Rows, each with its class:
[ 2.01 -0.72  1.67 -0.91  1.07 -0.42  0.26  0.07  0.36  0.98 -0.90  0.95
 -1.01  0.78 -0.06 -0.33 -0.33  0.39  0.01  1.37  0.20] => C
[ 1.47  0.55 -1.71  0.22 -0.38  1.26  0.64 -1.25 -0.50  0.05 -2.15 -0.93
 -0.10  4.34 -2.20  0.77 -0.91 -0.75 -0.94  0.76  1.58] => C
[ 1.02 -0.70  0.05 -0.13 -0.59  0.62 -0.04 -0.86  0.31  0.31 -1.97  0.03
 -1.00  4.90 -0.77  0.18 -0.90  0.79  0.33  2.04 -0.08] => C
[ 3.14  1.95 -2.75  0.43 -1.37  2.58  0.75  0.84  0.56  0.95 -3.17 -3.40
  2.69  6.51 -0.34  2.63  2.07 -6.51 -0.46  0.35  3.66] => N
[ 1.74  1.61  1.84 -0.28 -0.27 -0.21  0.34 -0.40 -0.18  0.06 -1.62 -1.10
 -0.32 -4.74 -1.42 -0.80  1.26 -1.43 -0.28  1.29 -0.84] => N
[ 2.04  3.58 -0.68  0.41 -1.69  0.80  0.11 -0.02  0.41 -0.75 -2.97 -2.55
  2.67 -1.10 -1.85  0.24  0.84 -3.30 -1.06  0.95  0.10] => N
[ 2.30  0.61  0.96 -0.62  2.05  0.95  0.31  0.70 -0.26 -0.61 -1.28 -0.35
  1.47 -2.88 -0.72  0.54  0.53 -1.67  0.70  1.94  0.79] => N
[ 2.83 -1.66  1.21 -1.43  2.27  1.07 -0.38 -0.05  2.34  0.13 -2.21  0.64
 -0.42  1.12  0.62  0.07 -0.20  1.01 -0.22  2.46  1.56] => C
[ 3.22  1.01 -1.75  0.25 -1.13  0.72  0.47 -1.05  0.33  1.22 -2.43  0.29
 -0.09  0.83 -0.69 -1.73 -1.13 -1.05 -0.92  0.38 -0.37] => C
[ 1.43  1.92 -0.66  0.27 -0.56 -0.28  0.26 -0.05  0.02  0.09 -1.50 -0.41
 -2.09 -1.52  0.17 -0.30 -1.90 -0.62 -1.46 -0.26 -0.47] => C
[ 1.70  2.61  2.40 -0.10  1.26 -0.13  0.27 -0.01 -0.33  0.52 -2.04 -0.85
 -0.31 -3.67 -0.51  0.32  0.60 -2.20  0.47  0.66  0.46] => N
[ 1.49  2.18 -0.87  0.12 -3.17 -0.77 -0.75 -0.60 -0.32 -0.27 -1.88 -2.07
 -3.29 -1.42 -0.55  0.83 -0.41 -1.86 -0.93 -1.48  0.92] => C
[ 1.20 -0.13  0.21 -1.52 -0.07 -2.39  0.65  0.38 -0.27  0.91 -1.30 -0.78
  0.17  1.00 -0.63  1.19  0.89 -3.15 -0.51  0.47  1.53] => N
[ 1.59 -0.22 -0.77 -0.10 -2.49  0.77  0.22 -0.69  0.23 -0.15 -1.61 -1.01
 -2.16  3.86 -0.58 -0.36 -1.35 -1.13 -0.47 -1.24  0.58] => C
[-0.68  1.62 -0.31 -0.22 -2.61 -0.49 -0.21 -0.05  0.57 -0.27 -1.84 -1.46
  0.17  2.40 -2.30 -0.92  0.92 -1.93  0.28 -1.59  0.96] => N
[ 1.91  1.01 -0.79  0.08 -0.79 -0.17 -0.32  1.18  1.21  1.13 -1.67 -0.61
 -2.20 -2.02  0.31  0.15 -1.56 -1.11 -0.49 -0.36 -0.69] => C
[ 1.57  2.14 -1.26  0.04 -0.55 -0.34  1.02 -0.11  0.58 -0.62 -1.23 -0.44
 -2.66 -2.68 -0.18 -0.48 -1.31 -0.62 -1.14 -0.06 -1.76] => C
[ 2.38 -0.99  0.98 -0.38  1.18 -0.21  0.17 -0.14  0.40 -0.28 -0.96 -0.37
  0.07  2.50  0.71  0.35 -0.13  0.31  0.23  1.99  1.80] => C
[ 0.90  0.27 -0.19 -0.92 -1.34 -0.53  0.63 -0.13 -0.25 -2.10 -0.86  1.24
  0.17  1.36 -1.85 -0.07  0.24 -0.52  0.08 -0.54  1.24] => N
[ 1.26  1.02 -0.93 -1.44 -1.69  1.04  1.09 -0.96 -0.59  1.30 -2.02 -0.73
  1.15  1.31 -1.66  0.68  0.27 -2.08 -0.50 -0.85  1.02] => N
[ 0.63  2.46 -0.69 -0.65 -0.19 -0.89 -1.63 -0.18  0.20 -1.27 -0.88 -1.45
  1.14 -3.43 -0.76 -1.68 -1.16 -1.17 -0.55  0.70 -0.77] => N
[ 0.96 -0.08  4.52 -0.93 -4.91 -0.81 -1.97 -0.01  0.46 -0.60 -1.78 -1.71
 -6.51  3.96 -1.46  0.69 -1.44 -0.81  0.23 -2.31  0.81] => C
[ 1.89  0.79 -0.06  0.13  1.77  0.78  0.25 -0.09 -0.07  0.59 -1.91 -0.35
 -0.70 -2.16  0.67 -1.16 -0.88 -0.74 -6.51  1.80  0.56] => C
[ 1.54 -1.02 -1.09 -1.10 -0.09  1.15  0.05  1.81 -0.04  0.25 -1.97 -0.20
 -0.80  2.87 -0.57  0.30 -0.49  1.46  0.41  1.45  0.98] => C
[ 1.46  1.98  1.10 -1.05 -6.51 -0.20 -0.84 -1.05  0.09 -0.01 -1.58 -1.41
 -3.54  1.86 -1.13  0.16 -0.86 -0.83 -0.77 -2.58 -0.05] => C
[ 2.09  2.16 -1.25  0.66 -1.55 -0.42  0.33 -0.65 -0.44 -0.58 -1.93 -1.78
 -3.63 -2.64 -0.44 -0.12 -1.20 -0.93 -1.20 -1.39 -0.07] => C
[ 1.42 -0.47 -0.93  0.34 -1.77  1.05 -0.02 -0.25  0.25  0.10 -1.61 -0.80
 -2.24  5.10 -0.77  1.25 -0.35 -0.24 -0.92 -0.84  1.01] => C
[ 2.30  0.82  0.74 -1.18 -0.92 -0.84  1.10 -1.00  0.21  0.43 -1.75 -0.83
  1.15 -2.02 -2.56 -0.46  0.64 -1.23 -0.30  0.01 -0.22] => N
[ 2.38  0.83  0.05 -0.75  0.51  0.51 -0.38 -1.28 -1.07 -1.27 -6.51 -1.05
 -2.70 -0.48  0.99  0.08 -0.30  0.79 -0.41  2.97  0.63] => C
[ 0.36  0.72 -0.09 -0.52 -2.33  0.27  0.49  0.22 -0.34  0.27 -1.98 -0.67
 -1.76  2.24 -2.16  0.99  0.37 -2.37  1.38 -1.52  0.88] => N
[ 1.09  3.42  0.51 -0.30 -2.77 -0.41 -0.46  0.15  0.00 -0.43 -1.20 -2.44
  0.44 -1.70 -1.84  0.30  1.60 -0.27  0.25 -0.74  0.47] => N
[ 0.74  0.64  0.46 -0.47 -1.15  0.45  0.18 -0.32  0.59  1.15 -2.19 -0.72
  0.57  2.68 -0.92  1.23 -0.07 -3.14 -0.06 -0.81  1.53] => N
[ 0.08  1.98 -1.65  1.48 -3.03 -1.20 -0.60  0.08  0.71 -0.22 -1.80 -0.30
 -2.40 -0.16 -1.96 -0.10 -0.66 -1.33  0.31 -1.90 -0.15] => N
[ 0.74  2.52  0.12 -0.43 -2.52 -0.97  0.04 -0.39  0.09 -0.41  0.25 -2.65
 -0.50 -1.17 -2.37 -0.09  1.15 -2.18 -0.54 -1.91  1.50] => N
[ 0.93 -0.22  1.02 -0.65  0.83  1.11  1.05 -0.24 -0.21 -0.34 -1.17  1.54
  1.13 -1.16 -0.53  4.78  0.52 -1.98  0.02  1.35  0.58] => N
[ 0.00  0.20  0.49 -1.09 -1.06  0.25  0.87  0.86 -0.45  0.31 -2.77 -0.72
 -1.85  1.74 -1.87 -0.83  0.81 -1.90  0.46  0.48  2.19] => N
[ 2.53 -0.68  1.03 -0.84 -1.89  0.31  0.26 -1.76  0.68 -0.12 -1.91  0.90
 -1.63  2.58 -0.95  0.46 -2.44  0.07 -0.82  0.02 -0.38] => C
[ 0.51 -0.02 -0.25  1.84 -1.11 -0.24  0.25 -0.70 -0.54  0.53 -1.63 -0.32
  0.04  1.41 -1.58 -0.15 -0.17 -1.76 -1.05 -0.49  1.23] => N
